Below is a small trained network, with its code and all its weights. Each question gives an input and a class and asks what happens when units are switched off, that is, made to give their printed mean instead of their output.

import numpy as np


def w(rows, s, z=0):
    codes = np.array(rows[::2]) - 128.0
    scale = np.full(codes.shape[1], s)
    scale[-1] = z or s
    return codes * scale


def f(y):
    return np.maximum(y, 0)


def log_softmax(a):
    a = a - a.max(-1, keepdims=True)
    return a - np.log(np.exp(a).sum(-1, keepdims=True))


def net(x, mask):
    res = np.array(x, float).reshape(1, 6) / 4 @ E
    y = f(res @ A[0][:, :-1].T + A[0][:, -1])
    res = res + np.where(mask, y, B[0][:, -1]) @ B[0][:, :-1]
    return log_softmax(res[-1] @ U[:, :-1].T + U[:, -1])


A, B = {}, {}
E = w([
[81,142,129,210,19],'x0',
[128,131,129,128,128],'x1',
[128,126,128,128,128],'x2',
[136,137,2,128,125],'x3',
[128,129,127,127,128],'x4',
[252,128,130,120,77],'x5',
],0.012)
A[0] = w([
[196,118,132,133,148,143],'neuron 0',
[189,125,132,92,143,181],'neuron 1',
[130,125,194,130,129,253],'neuron 2',
[111,135,139,117,133,120],'neuron 3',
[174,133,134,142,41,55],'neuron 4',
[92,132,122,103,210,218],'neuron 5',
[105,133,92,100,143,77],'neuron 6',
[107,148,128,144,120,118],'neuron 7',
[175,146,107,149,131,73],'neuron 8',
[50,128,127,160,101,107],'neuron 9',
[127,130,150,124,124,189],'neuron 10',
[85,125,125,139,117,111],'neuron 11',
[91,136,127,130,40,139],'neuron 12',
[132,121,129,136,84,72],'neuron 13',
[126,116,107,115,134,87],'neuron 14',
[68,138,125,118,149,234],'neuron 15',
[129,125,129,155,57,73],'neuron 16',
[128,146,4,127,128,147],'neuron 17',
],0.023,0.0058)
B[0] = w([
[166,70,125,121,150,191],'neuron 0',
[185,79,142,129,162,210],'neuron 1',
[116,118,224,134,114,215],'neuron 2',
[108,126,136,100,124,150],'neuron 3',
[141,154,127,141,35,207],'neuron 4',
[121,224,157,86,63,254],'neuron 5',
[163,157,101,193,145,168],'neuron 6',
[102,117,123,129,140,155],'neuron 7',
[111,86,111,66,112,164],'neuron 8',
[106,70,118,140,196,210],'neuron 9',
[131,126,160,130,126,160],'neuron 10',
[109,107,124,130,159,169],'neuron 11',
[62,84,110,171,142,211],'neuron 12',
[115,157,130,119,96,160],'neuron 13',
[149,137,112,137,135,146],'neuron 14',
[111,206,154,141,170,217],'neuron 15',
[87,163,124,120,74,192],'neuron 16',
[138,141,2,101,141,255],'neuron 17',
],0.048,0.019)
U = w([
[116,220,244,79,150,253],'0',
[141,252,85,64,175,202],'1',
[209,40,233,109,158,118],'2',
[216,70,81,46,170,90],'3',
[30,102,225,173,242,63],'4',
[48,144,58,152,254,49],'5',
[107,115,208,154,37,148],'6',
[108,138,58,86,53,109],'7',
],0.0065,0.0032)

Each question gives the input, the list of numbers given to net, and the class t.
The units are the neurons (one row each of A and B). Each row of codes is followed by its name. A weight is (code - 128) times the scale printed after its matrix; where a second scale follows, it is the last column's (A, B and U).
mask holds one flag per neuron, in row order. A switched-off neuron (its flag False) gives its mean, the last column of its row in B, instead of its output. The means were averaged over made-up inputs and are rounded, as every weight is.
A unit's drop is (log p(t) with every unit on - log p(t) with that unit switched off) / (log p(t) with every unit on - log p(t) with every unit switched off).
The circuit of an input: a set's keep is (log p(t) with only the set's units on - log p(t) with every unit switched off) / (log p(t) with every unit on - log p(t) with every unit switched off). Starting from the 12 units with the biggest drops (on a tie, the unit counted first), units are removed one at a time, each time the one whose removal leaves the highest keep (on an exact tie, the one counted first), for as long as the keep stays at least 0.8.
units of the circuit, in order: the units of the circuit, biggest drop first
most important unit: the unit with the biggest drop
k most important neurons: the k neurons with the biggest drops, biggest first
drop when u is switched off: that unit's drop, to one decimal
input [0,2,-6,4,5,1], class 3: units of the circuit, in order => (neuron 5; neuron 15)
input [5,7,3,-5,-8,2], class 6: most important unit => neuron 4
input [7,-8,-7,-4,1,0], class 4: 2 most important neurons => (neuron 9; neuron 12)
input [1,6,-2,-2,-5,-6], class 4: units of the circuit, in order => (neuron 9; neuron 17)
input [-8,-3,-1,0,4,-7], class 0: 2 most important neurons => (neuron 17; neuron 5)
input [5,2,-5,-7,-5,0], class 4: 3 most important neurons => (neuron 5; neuron 9; neuron 12)
input [7,4,-1,1,7,-1], class 5: 2 most important neurons => (neuron 2; neuron 9)
input [2,5,-7,1,-6,8], class 7: 3 most important neurons => (neuron 4; neuron 2; neuron 8)
input [-6,-5,-8,-7,-7,1], class 2: 3 most important neurons => (neuron 1; neuron 15; neuron 0)
input [2,0,6,-2,-1,7], class 6: 2 most important neurons => (neuron 17; neuron 4)
input [1,5,3,-3,8,1], class 6: 2 most important neurons => (neuron 9; neuron 15)
input [-8,1,-3,1,-4,8], class 3: 2 most important neurons => (neuron 2; neuron 8)
input [1,-4,-8,-8,2,0], class 4: 2 most important neurons => (neuron 5; neuron 4)
input [-2,-3,6,1,-3,4], class 3: most important unit => neuron 2
input [4,-6,1,-2,8,8], class 6: drop when neuron 17 is switched off => 0.5
input [-6,-7,-2,-1,-6,3], class 2: drop when neuron 17 is switched off => 0.4
input [-2,2,-4,-1,6,-2], class 0: drop when neuron 17 is switched off => 1.3
